Below are the code and all the weights of a small trained network. Each question names an input and a target symbol and asks about switching units off, where a switched-off unit gives its printed mean instead of its output.

import numpy as np


def w(rows, s, z=0):
    codes = np.array(rows[::2]) - 128.0
    scale = np.full(codes.shape[1], s)
    scale[-1] = z or s
    return codes * scale


def norm(h):
    return h / np.sqrt((h * h).mean(-1, keepdims=True) + 1e-5)


def f(y):
    return np.maximum(y, 0)


def softmax(a):
    e = np.exp(a - a.max(-1, keepdims=True))
    return e / e.sum(-1, keepdims=True)


def log_softmax(a):
    a = a - a.max(-1, keepdims=True)
    return a - np.log(np.exp(a).sum(-1, keepdims=True))


def net(x, mask):
    ids = ['ΔΛΦΨΩαβγεθμξπστ'.index(c) for c in x.split()]
    T = len(ids)
    res = E[ids] + P[:T]
    r = norm(res)
    for j in range(2):
        rows = slice(4 * j, 4 * j + 4)
        q, k, v = (r @ M[0][rows].T for M in (Q, K, V))
        z = softmax(np.where(np.tri(T) > 0, q @ k.T / 4**0.5, -1e9)) @ v
        o = O[0][rows]
        res = res + np.where(mask[j], z, o[:, -1]) @ o[:, :-1]
    y = f(norm(res) @ A[0][:, :-1].T + A[0][:, -1])
    res = res + np.where(mask[2:14], y, B[0][:, -1]) @ B[0][:, :-1]
    return log_softmax(norm(res)[-1] @ U[:, :-1].T + U[:, -1])


Q, K, V, O, A, B = {}, {}, {}, {}, {}, {}
E = w([
[169,159,188,88,143,104],'Δ',
[120,144,126,130,54,93],'Λ',
[51,234,240,109,159,133],'Φ',
[148,119,149,109,68,154],'Ψ',
[7,107,126,41,188,155],'Ω',
[143,77,107,212,232,111],'α',
[203,144,180,117,162,117],'β',
[223,129,167,94,27,163],'γ',
[146,31,99,193,185,97],'ε',
[179,20,105,189,211,152],'θ',
[239,154,177,104,141,159],'μ',
[124,151,133,119,121,30],'ξ',
[169,45,153,91,115,28],'π',
[186,42,80,173,97,179],'σ',
[17,164,117,192,210,12],'τ',
],0.015)
P = w([
[149,129,126,134,169,219],'0',
[101,102,145,246,36,152],'1',
[183,141,113,110,154,194],'2',
[142,136,203,199,119,141],'3',
[177,144,106,100,149,170],'4',
[144,112,194,167,120,119],'5',
[179,146,95,101,141,158],'6',
[161,117,184,167,133,103],'7',
[169,152,101,93,147,151],'8',
[157,94,172,140,87,109],'9',
],0.013)
Q[0] = w([
[199,60,126,152,171,95],'h0',
[51,131,215,167,72,151],'h0',
[104,132,98,104,1,109],'h0',
[87,236,238,191,136,100],'h0',
[139,126,215,182,205,157],'h1',
[134,156,113,111,82,211],'h1',
[72,75,173,127,56,86],'h1',
[150,133,66,52,212,223],'h1',
],0.0078)
K[0] = w([
[149,13,211,171,119,48],'h0',
[47,99,205,227,127,165],'h0',
[82,168,126,104,87,148],'h0',
[29,203,197,152,136,169],'h0',
[170,112,179,137,115,117],'h1',
[108,101,180,94,94,160],'h1',
[194,71,97,133,70,163],'h1',
[1,142,110,104,178,133],'h1',
],0.0083)
V[0] = w([
[176,103,199,189,126,92],'h0',
[62,72,207,136,78,59],'h0',
[92,96,103,182,143,187],'h0',
[111,167,171,62,68,154],'h0',
[80,138,211,184,106,129],'h1',
[159,125,151,59,133,168],'h1',
[208,134,206,189,137,136],'h1',
[75,91,140,2,160,155],'h1',
],0.0092)
O[0] = w([
[141,104,163,155,58,121,253],'h0',
[123,96,223,177,139,145,97],'h0',
[162,192,116,164,106,74,194],'h0',
[70,158,173,119,172,92,17],'h0',
[35,203,143,114,89,114,151],'h1',
[97,110,140,165,51,117,176],'h1',
[155,153,144,66,75,255,249],'h1',
[96,95,50,27,61,118,145],'h1',
],0.0081,0.0043)
A[0] = w([
[147,169,183,86,114,87,170],'n0',
[170,115,69,193,35,125,136],'n1',
[144,164,101,169,86,165,162],'n2',
[130,170,117,105,145,148,151],'n3',
[91,97,48,151,147,165,167],'n4',
[102,101,213,169,147,132,65],'n5',
[109,130,196,142,91,123,167],'n6',
[162,109,114,96,78,190,134],'n7',
[2,100,93,134,131,76,175],'n8',
[93,118,77,190,52,89,111],'n9',
[165,91,210,169,86,189,253],'n10',
[84,126,150,113,58,190,112],'n11',
],0.012,0.0047)
B[0] = w([
[43,57,100,69,165,123,157],'n0',
[114,155,171,20,114,107,190],'n1',
[136,131,174,128,169,102,171],'n2',
[64,136,81,122,148,105,145],'n3',
[106,189,103,114,47,99,160],'n4',
[110,115,82,161,63,83,162],'n5',
[93,153,124,206,42,194,174],'n6',
[131,107,120,184,192,136,189],'n7',
[255,91,153,106,152,140,170],'n8',
[25,152,140,158,149,210,147],'n9',
[5,107,178,156,91,83,251],'n10',
[172,151,127,164,157,65,167],'n11',
],0.0086,0.015)
U = w([
[78,23,173,141,130,106,199],'Δ',
[167,189,122,154,188,39,219],'Λ',
[90,195,181,211,2,103,165],'Φ',
[97,127,131,126,136,145,4],'Ψ',
[179,70,94,182,135,250,117],'Ω',
[245,98,210,144,94,37,122],'α',
[140,166,174,105,145,228,80],'β',
[164,167,133,119,54,213,68],'γ',
[93,172,105,153,144,110,57],'ε',
[57,209,136,66,122,166,84],'θ',
[99,126,48,44,85,48,163],'μ',
[127,172,129,154,130,65,32],'ξ',
[175,95,194,100,160,120,87],'π',
[172,182,108,189,138,140,141],'σ',
[79,76,60,190,188,149,25],'τ',
],0.0092,0.0042)

Each question gives the input, a string of symbols that net reads in full, and the target symbol t.
The units are the heads (4 rows each of Q, K, V and O) and the neurons (one row each of A and B). Each row of codes is followed by its name. A weight is (code - 128) times the scale printed after its matrix; where a second scale follows, it is the last column's (O, A, B and U).
mask holds one flag per unit, heads first, then neurons. A switched-off unit (its flag False) gives its mean, the last column of its rows in O or B, instead of its output. The means were averaged over made-up inputs and are rounded, as every weight is.
A unit's drop is (log p(t) with every unit on - log p(t) with that unit switched off) / (log p(t) with every unit on - log p(t) with every unit switched off).
The circuit of an input: a set's keep is (log p(t) with only the set's units on - log p(t) with every unit switched off) / (log p(t) with every unit on - log p(t) with every unit switched off). Starting from the 12 units with the biggest drops (on a tie, the unit counted first), units are removed one at a time, each time the one whose removal leaves the highest keep (on an exact tie, the one counted first), for as long as the keep stays at least 0.8.
circuit, biggest first: the units of the circuit, biggest drop first
unit that matters most: the unit with the biggest drop
k most important neurons: the k neurons with the biggest drops, biggest first
heads that matter: for each layer, one digit per head in row order, 1 if its drop is at least 0.15 and else 0, layers parted by /
drop of u: that unit's drop, to one decimal
input σ Φ Λ ξ μ, target θ: heads that matter : 11
input ε ε Φ π Λ π β, target Δ: unit that matters most : n0
input θ σ Δ α α μ μ α θ, target Ω: circuit, biggest first : (h1; h0)
input Ω Ω Λ Ω γ, target μ: circuit, biggest first : (h1; h0)
input Ω θ θ σ ξ ε θ τ α, target Λ: 2 most important neurons : (n10; n6)
input θ θ σ, target γ: 4 most important neurons : (n1; n8; n4; n11)
input μ τ σ α Ω μ Ψ θ, target Φ: circuit, biggest first : (n10; h0)
input Ω Λ σ μ θ Ω Ψ β Λ Ω, target α: circuit, biggest first : (n8; n10; h1; n11)
input θ α ε Ω Ω Λ θ Ω, target α: circuit, biggest first : (n8; h1; n10; n11)
input σ π ε ε Λ Ω θ, target μ: heads that matter : 01
input Ω μ Λ Δ Δ α α Ω π, target Δ: heads that matter : 10
input Ω ε θ θ ε θ ξ τ τ, target Λ: 2 most important neurons : (n10; n6)
input θ σ β Ψ μ, target β: heads that matter : 11
input Ω Ω Ω Ω ξ μ π μ, target Δ: heads that matter : 00
input Φ Φ Λ θ θ, target θ: most important neuron : (n1)
input π Ψ θ Ω α, target μ: heads that matter : 01
input γ β Ψ τ θ Φ μ, target θ: circuit, biggest first : (h1; n0)
input μ τ Ω, target μ: heads that matter : 01
input ξ π θ ξ ξ, target Δ: heads that matter : 11
input σ θ θ ξ β ξ ε θ θ, target Ω: circuit, biggest first : (h0)
input Δ θ Ω ξ Δ ξ θ, target μ: 2 most important neurons : (n1; n4)
input σ σ θ ε μ γ ε, target α: 3 most important neurons : (n1; n6; n0)
input Ψ σ ε, target α: 2 most important neurons : (n1; n6)
input Ω ε Λ, target μ: circuit, biggest first : (h1; n10)
input α ε ε ξ ε ε μ Ω γ, target μ: drop of n0 : 0.1
input Ω ξ Ω ε ξ, target μ: drop of n7 : 0.2
input σ θ ξ Ψ ξ Ω τ Δ π, target Δ: drop of n7 : 0.0
input Ω μ Φ β ξ Ω Ω Ω μ, target μ: drop of n9 : 0.0
input Ω γ θ ξ θ β ε, target μ: unit that matters most : n1
